Below are the code and all the weights of a small trained network. Each question names an input and a class and asks about switching units off, where a switched-off unit gives its printed mean instead of its output.

import numpy as np


def w(rows, s, z=0):
    codes = np.array(rows[::2]) - 128.0
    scale = np.full(codes.shape[1], s)
    scale[-1] = z or s
    return codes * scale


def f(y):
    return np.maximum(y, 0)


def log_softmax(a):
    a = a - a.max(-1, keepdims=True)
    return a - np.log(np.exp(a).sum(-1, keepdims=True))


def net(x, mask):
    res = np.array(x, float).reshape(1, 5) / 4 @ E
    y = f(res @ A[0][:, :-1].T + A[0][:, -1])
    res = res + np.where(mask, y, B[0][:, -1]) @ B[0][:, :-1]
    return log_softmax(res[-1] @ U[:, :-1].T + U[:, -1])


A, B = {}, {}
E = w([
[78,203,208,132,135],'x0',
[149,165,113,114,1],'x1',
[128,128,128,129,128],'x2',
[128,128,128,129,128],'x3',
[61,105,102,20,117],'x4',
],0.0084)
A[0] = w([
[139,97,104,134,121,189],'N1',
[165,83,80,124,127,224],'N2',
[159,171,118,114,7,151],'N3',
[192,149,143,200,135,247],'N4',
[151,139,132,150,132,187],'N5',
[89,125,168,139,166,157],'N6',
[113,105,132,130,228,253],'N7',
[141,129,108,126,113,130],'N8',
[159,86,92,126,125,212],'N9',
[46,103,102,73,116,155],'N10',
[124,180,147,116,97,91],'N11',
[155,122,90,127,93,140],'N12',
[135,142,120,129,95,151],'N13',
[137,127,119,126,118,129],'N14',
[58,221,201,132,139,176],'N15',
[114,97,116,126,130,173],'N16',
[56,110,100,74,121,154],'N17',
[152,101,124,138,149,171],'N18',
[134,140,115,133,127,136],'N19',
[157,140,135,171,130,208],'N20',
[125,142,135,126,116,112],'N21',
],0.016,0.004)
B[0] = w([
[150,120,90,124,147,169],'N1',
[165,108,55,121,171,201],'N2',
[111,247,64,129,62,250],'N3',
[206,164,163,213,155,246],'N4',
[157,138,138,152,137,172],'N5',
[154,128,197,75,138,182],'N6',
[130,31,178,128,214,240],'N7',
[147,149,128,101,126,148],'N8',
[162,114,67,125,162,190],'N9',
[59,91,96,66,106,211],'N10',
[56,140,104,187,125,171],'N11',
[173,171,126,73,129,172],'N12',
[154,136,117,135,85,165],'N13',
[134,144,126,110,132,140],'N14',
[70,138,252,153,64,242],'N15',
[140,76,97,138,104,158],'N16',
[66,92,99,71,108,205],'N17',
[114,136,118,146,189,169],'N18',
[137,132,126,131,125,138],'N19',
[173,147,144,167,144,196],'N20',
[106,131,120,146,126,141],'N21',
],0.037,0.011)
U = w([
[199,75,103,190,237,190],'0',
[92,19,58,69,200,210],'1',
[229,207,56,149,133,55],'2',
[124,150,22,22,89,169],'3',
[155,108,252,175,161,199],'4',
[66,54,216,37,118,105],'5',
[124,202,167,222,63,87],'6',
[15,161,126,100,41,2],'7',
],0.004,0.00072)

Each question gives the input, the list of numbers given to net, and the class t.
The units are the neurons (one row each of A and B). Each row of codes is followed by its name. A weight is (code - 128) times the scale printed after its matrix; where a second scale follows, it is the last column's (A, B and U).
mask holds one flag per neuron, in row order. A switched-off neuron (its flag False) gives its mean, the last column of its row in B, instead of its output. The means were averaged over made-up inputs and are rounded, as every weight is.
A unit's drop is (log p(t) with every unit on - log p(t) with that unit switched off) / (log p(t) with every unit on - log p(t) with every unit switched off).
The circuit of an input: a set's keep is (log p(t) with only the set's units on - log p(t) with every unit switched off) / (log p(t) with every unit on - log p(t) with every unit switched off). Starting from the 12 units with the biggest drops (on a tie, the unit counted first), units are removed one at a time, each time the one whose removal leaves the highest keep (on an exact tie, the one counted first), for as long as the keep stays at least 0.8.
circuit, biggest first: the units of the circuit, biggest drop first
most important unit: the unit with the biggest drop
top k neurons: the k neurons with the biggest drops, biggest first
drop when u is switched off: that unit's drop, to one decimal
input [0,2,-3,-3,-1], class 2: circuit, biggest first : [N15 N7]
input [6,1,-4,-1,5], class 7: most important unit : N7
input [-4,1,6,-2,-7], class 2: top 2 neurons : [N7 N12]
input [1,0,5,-5,-3], class 4: circuit, biggest first : [N3 N2]
input [-4,-1,-6,-5,2], class 1: top 2 neurons : [N3 N4]
input [0,-7,5,8,4], class 1: top 2 neurons : [N15 N7]
input [0,8,0,-4,7], class 3: top 2 neurons : [N15 N12]
input [-3,1,2,6,2], class 3: top 2 neurons : [N7 N4]
input [-3,-7,1,-2,1], class 1: top 2 neurons : [N4 N20]
input [6,0,7,6,-2], class 4: top 2 neurons : [N3 N6]
input [0,1,5,2,-4], class 2: top 2 neurons : [N15 N7]
input [-2,2,-7,-4,0], class 2: top 2 neurons : [N10 N17]
input [1,-3,7,7,-4], class 4: top 2 neurons : [N2 N9]
input [6,-2,5,-8,2], class 5: most important unit : N4
input [0,-5,-4,1,-3], class 0: top 3 neurons : [N15 N7 N18]
input [-7,2,2,-1,-2], class 2: drop when N7 is switched off : 0.2
input [5,2,-6,0,2], class 7: drop when N4 is switched off : 0.2
input [-6,5,5,4,0], class 2: drop when N17 is switched off : 0.2
